Below are the code and all the weights of a small trained network. Each question names an input and a target symbol and asks about switching units off, where a switched-off unit gives its printed mean instead of its output.

import numpy as np


def w(rows, s, z=0):
    codes = np.array(rows[::2]) - 128.0
    scale = np.full(codes.shape[1], s)
    scale[-1] = z or s
    return codes * scale


def norm(h):
    return h / np.sqrt((h * h).mean(-1, keepdims=True) + 1e-5)


def f(y):
    return np.maximum(y, 0)


def softmax(a):
    e = np.exp(a - a.max(-1, keepdims=True))
    return e / e.sum(-1, keepdims=True)


def log_softmax(a):
    a = a - a.max(-1, keepdims=True)
    return a - np.log(np.exp(a).sum(-1, keepdims=True))


def net(x, mask):
    ids = ['αβθμξσω'.index(c) for c in x.split()]
    T = len(ids)
    res = E[ids] + P[:T]
    u = 0
    for l in range(3):
        q, k, v = (norm(res) @ M[l].T for M in (Q, K, V))
        z = softmax(np.where(np.tri(T) > 0, q @ k.T / 3**0.5, -1e9)) @ v
        res = res + np.where(mask[u], z, O[l][:, -1]) @ O[l][:, :-1]
        u += 1
        y = f(norm(res) @ A[l][:, :-1].T + A[l][:, -1])
        res = res + np.where(mask[u : u + 4], y, B[l][:, -1]) @ B[l][:, :-1]
        u += 4
    return log_softmax(norm(res)[-1] @ U[:, :-1].T + U[:, -1])


Q, K, V, O, A, B = {}, {}, {}, {}, {}, {}
E = w([
[110,188,129,104],'α',
[82,123,229,61],'β',
[80,145,22,101],'θ',
[89,102,2,93],'μ',
[126,84,214,118],'ξ',
[130,103,34,112],'σ',
[88,19,76,97],'ω',
],0.0073)
P = w([
[254,184,90,106],'0',
[179,126,165,38],'1',
[206,134,121,153],'2',
[160,133,134,124],'3',
[148,119,127,143],'4',
[125,115,132,131],'5',
[122,113,128,151],'6',
[107,118,131,145],'7',
[102,118,128,145],'8',
[98,124,127,159],'9',
[80,125,131,154],'10',
[66,139,127,166],'11',
[72,120,104,151],'12',
],0.0055)
Q[0] = w([
[253,167,132,176],'L0H0',
[102,92,109,101],'L0H0',
[85,140,114,244],'L0H0',
],0.0069)
K[0] = w([
[241,94,122,1],'L0H0',
[108,137,155,163],'L0H0',
[57,126,169,5],'L0H0',
],0.0066)
V[0] = w([
[187,189,64,63],'L0H0',
[227,3,120,195],'L0H0',
[13,135,103,181],'L0H0',
],0.0075)
O[0] = w([
[239,139,161,100,251],'L0H0',
[22,174,172,2,127],'L0H0',
[84,126,149,236,81],'L0H0',
],0.0071,0.0033)
A[0] = w([
[126,92,178,89,209],'L0N0',
[181,133,148,180,55],'L0N1',
[112,254,114,147,134],'L0N2',
[152,243,71,122,253],'L0N3',
],0.0071,0.0022)
B[0] = w([
[147,21,154,146,234],'L0N0',
[88,62,112,129,148],'L0N1',
[211,81,112,92,158],'L0N2',
[39,1,147,61,253],'L0N3',
],0.007,0.0035)
Q[1] = w([
[134,121,114,183],'L1H0',
[141,131,129,164],'L1H0',
[70,2,95,110],'L1H0',
],0.0083)
K[1] = w([
[196,174,124,128],'L1H0',
[164,143,119,130],'L1H0',
[12,157,167,254],'L1H0',
],0.0077)
V[1] = w([
[119,115,7,100],'L1H0',
[143,110,141,172],'L1H0',
[143,104,123,178],'L1H0',
],0.012)
O[1] = w([
[151,64,253,139,252],'L1H0',
[93,154,115,88,80],'L1H0',
[95,144,135,87,87],'L1H0',
],0.011,0.0037)
A[1] = w([
[70,156,213,67,210],'L1N0',
[254,158,178,126,255],'L1N1',
[115,154,242,28,122],'L1N2',
[63,119,141,19,177],'L1N3',
],0.0066,0.00061)
B[1] = w([
[75,37,140,64,196],'L1N0',
[38,80,227,218,227],'L1N1',
[59,54,211,144,254],'L1N2',
[38,107,2,70,227],'L1N3',
],0.0049,0.0037)
Q[2] = w([
[112,192,123,185],'L2H0',
[187,172,162,105],'L2H0',
[139,88,248,141],'L2H0',
],0.014)
K[2] = w([
[173,152,204,111],'L2H0',
[183,44,115,73],'L2H0',
[85,11,103,202],'L2H0',
],0.012)
V[2] = w([
[88,125,125,129],'L2H0',
[114,140,5,156],'L2H0',
[154,149,127,211],'L2H0',
],0.011)
O[2] = w([
[198,122,125,143,142],'L2H0',
[164,2,233,115,1],'L2H0',
[78,75,138,32,28],'L2H0',
],0.0064,0.0077)
A[2] = w([
[181,154,70,113,114],'L2N0',
[109,173,9,94,254],'L2N1',
[78,168,196,127,55],'L2N2',
[153,183,66,209,241],'L2N3',
],0.012,0.00085)
B[2] = w([
[193,109,57,132,175],'L2N0',
[85,179,190,19,254],'L2N1',
[175,81,105,91,182],'L2N2',
[124,74,11,165,214],'L2N3',
],0.012,0.0037)
U = w([
[195,174,50,224,102],'α',
[125,162,39,91,15],'β',
[175,131,222,228,127],'θ',
[145,104,242,148,19],'μ',
[67,211,140,51,115],'ξ',
[208,40,141,44,251],'σ',
[2,25,117,119,201],'ω',
],0.0056,0.0028)

Each question gives the input, a string of symbols that net reads in full, and the target symbol t.
The units are the heads (3 rows each of Q, K, V and O) and the neurons (one row each of A and B). Each row of codes is followed by its name. A weight is (code - 128) times the scale printed after its matrix; where a second scale follows, it is the last column's (O, A, B and U).
mask holds one flag per unit, layer by layer, with each layer's heads first. A switched-off unit (its flag False) gives its mean, the last column of its rows in O or B, instead of its output. The means were averaged over made-up inputs and are rounded, as every weight is.
A unit's drop is (log p(t) with every unit on - log p(t) with that unit switched off) / (log p(t) with every unit on - log p(t) with every unit switched off).
The circuit of an input: a set's keep is (log p(t) with only the set's units on - log p(t) with every unit switched off) / (log p(t) with every unit on - log p(t) with every unit switched off). Starting from the 12 units with the biggest drops (on a tie, the unit counted first), units are removed one at a time, each time the one whose removal leaves the highest keep (on an exact tie, the one counted first), for as long as the keep stays at least 0.8.
circuit, biggest first: the units of the circuit, biggest drop first
top k neurons: the k neurons with the biggest drops, biggest first
top k neurons in layer l: the k neurons of layer l with the biggest drops, biggest first
drop when u is switched off: that unit's drop, to one decimal
input ξ ω ξ θ α μ β, target θ: top neuron	(L0N3)
input ξ α α ξ, target α: circuit, biggest first	(L2H0 L0N3)
input α α ω α, target ω: top 2 neurons in layer 1	(L1N1 L1N2)
input σ β α ξ ω ξ ξ ξ ξ, target ξ: circuit, biggest first	(L1H0 L2N1)
input θ σ β ξ β θ θ ξ ξ ω, target ξ: circuit, biggest first	(L1H0 L2N1)
input ω ω σ α θ β, target θ: circuit, biggest first	(L0N3 L2N1 L2N3)
input α ω μ ω ω β ξ θ, target ξ: top 2 neurons in layer 0	(L0N0 L0N3)
input θ ξ σ, target ξ: circuit, biggest first	(L2N1 L0H0 L2H0)
input θ μ μ μ ω θ ω β ξ β, target ξ: circuit, biggest first	(L1H0 L0H0 L2N1)
input ω θ β σ β ξ ξ ω σ α, target σ: top 3 neurons	(L0N2 L0N3 L1N1)
input θ ξ σ α σ ξ β, target ξ: circuit, biggest first	(L1H0 L2N1)
input θ θ ξ ξ ξ β ξ σ α, target σ: top 2 neurons	(L0N2 L0N3)
input θ μ ω β μ σ μ ξ θ, target ξ: top 3 neurons	(L2N1 L0N3 L0N2)
input α θ ω α ξ μ, target ξ: top neuron in layer 2	(L2N1)
input ξ ξ σ θ ω θ ξ ω μ ξ μ θ α, target θ: top 2 neurons in layer 0	(L0N2 L0N0)
input ω θ σ θ α, target θ: drop when L0H0 is switched off	0.4
input θ θ θ, target θ: drop when L1H0 is switched off	0.6
input σ α ω μ ω θ θ ξ ξ ω, target ξ: drop when L2H0 is switched off	0.0
input α ω ω μ α α σ, target α: drop when L2N1 is switched off	0.1
input ξ σ ξ θ α σ, target α: top neuron	(L1N2)
